Below is a small trained network, with its code and all its weights. Each question gives an input and a class and asks what happens when units are switched off, that is, made to give their printed mean instead of their output.

import numpy as np


def w(rows, s, z=0):
    codes = np.array(rows[::2]) - 128.0
    scale = np.full(codes.shape[1], s)
    scale[-1] = z or s
    return codes * scale


def f(y):
    return y / 2 * (1 + np.tanh(0.7978845608 * (y + 0.044715 * y**3)))


def log_softmax(a):
    a = a - a.max(-1, keepdims=True)
    return a - np.log(np.exp(a).sum(-1, keepdims=True))


def net(x, mask):
    res = np.array(x, float).reshape(1, 4) / 4 @ E
    y = f(res @ A[0][:, :-1].T + A[0][:, -1])
    res = res + np.where(mask, y, B[0][:, -1]) @ B[0][:, :-1]
    return log_softmax(res[-1] @ U[:, :-1].T + U[:, -1])


A, B = {}, {}
E = w([
[34,112,36,235,75,228,123,141,157],'x0',
[30,250,50,113,209,29,76,26,179],'x1',
[130,129,129,123,122,133,127,114,124],'x2',
[145,108,219,234,191,137,239,39,255],'x3',
],0.0089)
A[0] = w([
[164,10,131,99,48,165,114,190,55,196],'neuron 1',
[181,54,102,90,56,169,82,230,30,223],'neuron 2',
[205,135,202,78,155,75,129,115,116,235],'neuron 3',
[198,90,206,133,118,139,203,145,113,213],'neuron 4',
[161,49,143,84,22,182,110,230,21,220],'neuron 5',
[57,180,25,123,73,162,55,167,90,124],'neuron 6',
[201,37,211,175,104,197,218,164,143,149],'neuron 7',
[102,66,90,242,46,230,175,149,190,175],'neuron 8',
[170,179,158,51,201,55,115,108,85,185],'neuron 9',
[216,156,205,57,183,30,114,130,98,253],'neuron 10',
[208,153,197,37,163,64,139,123,119,230],'neuron 11',
[192,54,191,173,87,192,223,159,115,131],'neuron 12',
[221,130,217,91,170,92,147,125,164,219],'neuron 13',
[71,190,142,199,198,78,235,39,229,77],'neuron 14',
[42,95,2,244,61,217,111,127,157,221],'neuron 15',
[216,50,214,165,102,171,218,178,173,202],'neuron 16',
[92,199,27,71,126,101,20,154,44,161],'neuron 17',
[106,194,87,30,126,58,42,171,33,233],'neuron 18',
],0.0088,0.0068)
B[0] = w([
[215,145,230,116,209,213,210,79,195,229],'neuron 1',
[231,202,192,81,221,159,211,13,237,244],'neuron 2',
[91,58,116,35,190,21,92,89,158,205],'neuron 3',
[52,46,162,28,180,80,100,157,150,212],'neuron 4',
[210,206,229,117,219,173,226,34,235,253],'neuron 5',
[76,206,55,175,152,240,47,132,171,203],'neuron 6',
[43,14,72,137,34,95,76,241,64,232],'neuron 7',
[122,125,214,202,56,210,191,222,89,219],'neuron 8',
[188,149,138,142,116,23,139,72,89,194],'neuron 9',
[196,82,88,42,142,8,95,35,85,226],'neuron 10',
[136,73,94,32,171,40,87,56,144,214],'neuron 11',
[18,68,148,177,38,107,112,240,45,219],'neuron 12',
[110,42,121,51,192,35,100,80,181,209],'neuron 13',
[213,206,246,129,225,222,239,63,198,217],'neuron 14',
[73,212,132,218,74,244,135,207,149,238],'neuron 15',
[15,2,113,44,137,78,57,199,132,240],'neuron 16',
[62,210,52,182,51,148,13,107,89,222],'neuron 17',
[187,213,36,136,90,33,66,44,48,233],'neuron 18',
],0.008,0.02)
U = w([
[239,133,222,73,248,83,206,40,219,254],'0',
[189,201,230,206,167,247,255,133,230,69],'1',
[209,158,40,134,41,28,53,83,26,194],'2',
[37,190,23,190,72,215,19,146,126,144],'3',
[28,10,101,61,140,66,36,185,129,68],'4',
[51,53,175,207,14,166,163,249,34,20],'5',
],0.0081,0.0025)

Each question gives the input, the list of numbers given to net, and the class t.
The units are the neurons (one row each of A and B). Each row of codes is followed by its name. A weight is (code - 128) times the scale printed after its matrix; where a second scale follows, it is the last column's (A, B and U).
mask holds one flag per neuron, in row order. A switched-off neuron (its flag False) gives its mean, the last column of its row in B, instead of its output. The means were averaged over made-up inputs and are rounded, as every weight is.
A unit's drop is (log p(t) with every unit on - log p(t) with that unit switched off) / (log p(t) with every unit on - log p(t) with every unit switched off).
The circuit of an input: a set's keep is (log p(t) with only the set's units on - log p(t) with every unit switched off) / (log p(t) with every unit on - log p(t) with every unit switched off). Starting from the 12 units with the biggest drops (on a tie, the unit counted first), units are removed one at a time, each time the one whose removal leaves the highest keep (on an exact tie, the one counted first), for as long as the keep stays at least 0.8.
circuit, biggest first: the units of the circuit, biggest drop first
unit that matters most: the unit with the biggest drop
k most important neurons: the k neurons with the biggest drops, biggest first
drop when u is switched off: that unit's drop, to one decimal
input [0,2,-6,-8], class 2: circuit, biggest first => [neuron 18]
input [4,1,-8,-8], class 3: 3 most important neurons => [neuron 17; neuron 18; neuron 6]
input [5,2,4,0], class 3: 2 most important neurons => [neuron 5; neuron 2]
input [7,1,3,-7], class 3: 2 most important neurons => [neuron 17; neuron 6]
input [4,-5,-5,1], class 5: 3 most important neurons => [neuron 7; neuron 12; neuron 14]
input [7,-7,3,1], class 5: 3 most important neurons => [neuron 7; neuron 12; neuron 16]
input [5,0,-2,4], class 5: 3 most important neurons => [neuron 5; neuron 2; neuron 1]
input [2,6,-1,1], class 1: 2 most important neurons => [neuron 14; neuron 7]
input [-3,-7,0,1], class 4: 2 most important neurons => [neuron 7; neuron 16]
input [6,0,7,5], class 5: 2 most important neurons => [neuron 5; neuron 2]
input [0,-5,6,7], class 4: 2 most important neurons => [neuron 16; neuron 4]
input [6,8,1,2], class 1: drop when neuron 14 is switched off => 0.9
input [4,4,-2,-7], class 3: drop when neuron 8 is switched off => 0.0
input [7,-6,5,-1], class 1: unit that matters most => neuron 5
input [1,-7,7,-5], class 1: drop when neuron 10 is switched off => 0.1
input [-1,4,4,-8], class 2: drop when neuron 18 is switched off => 0.2
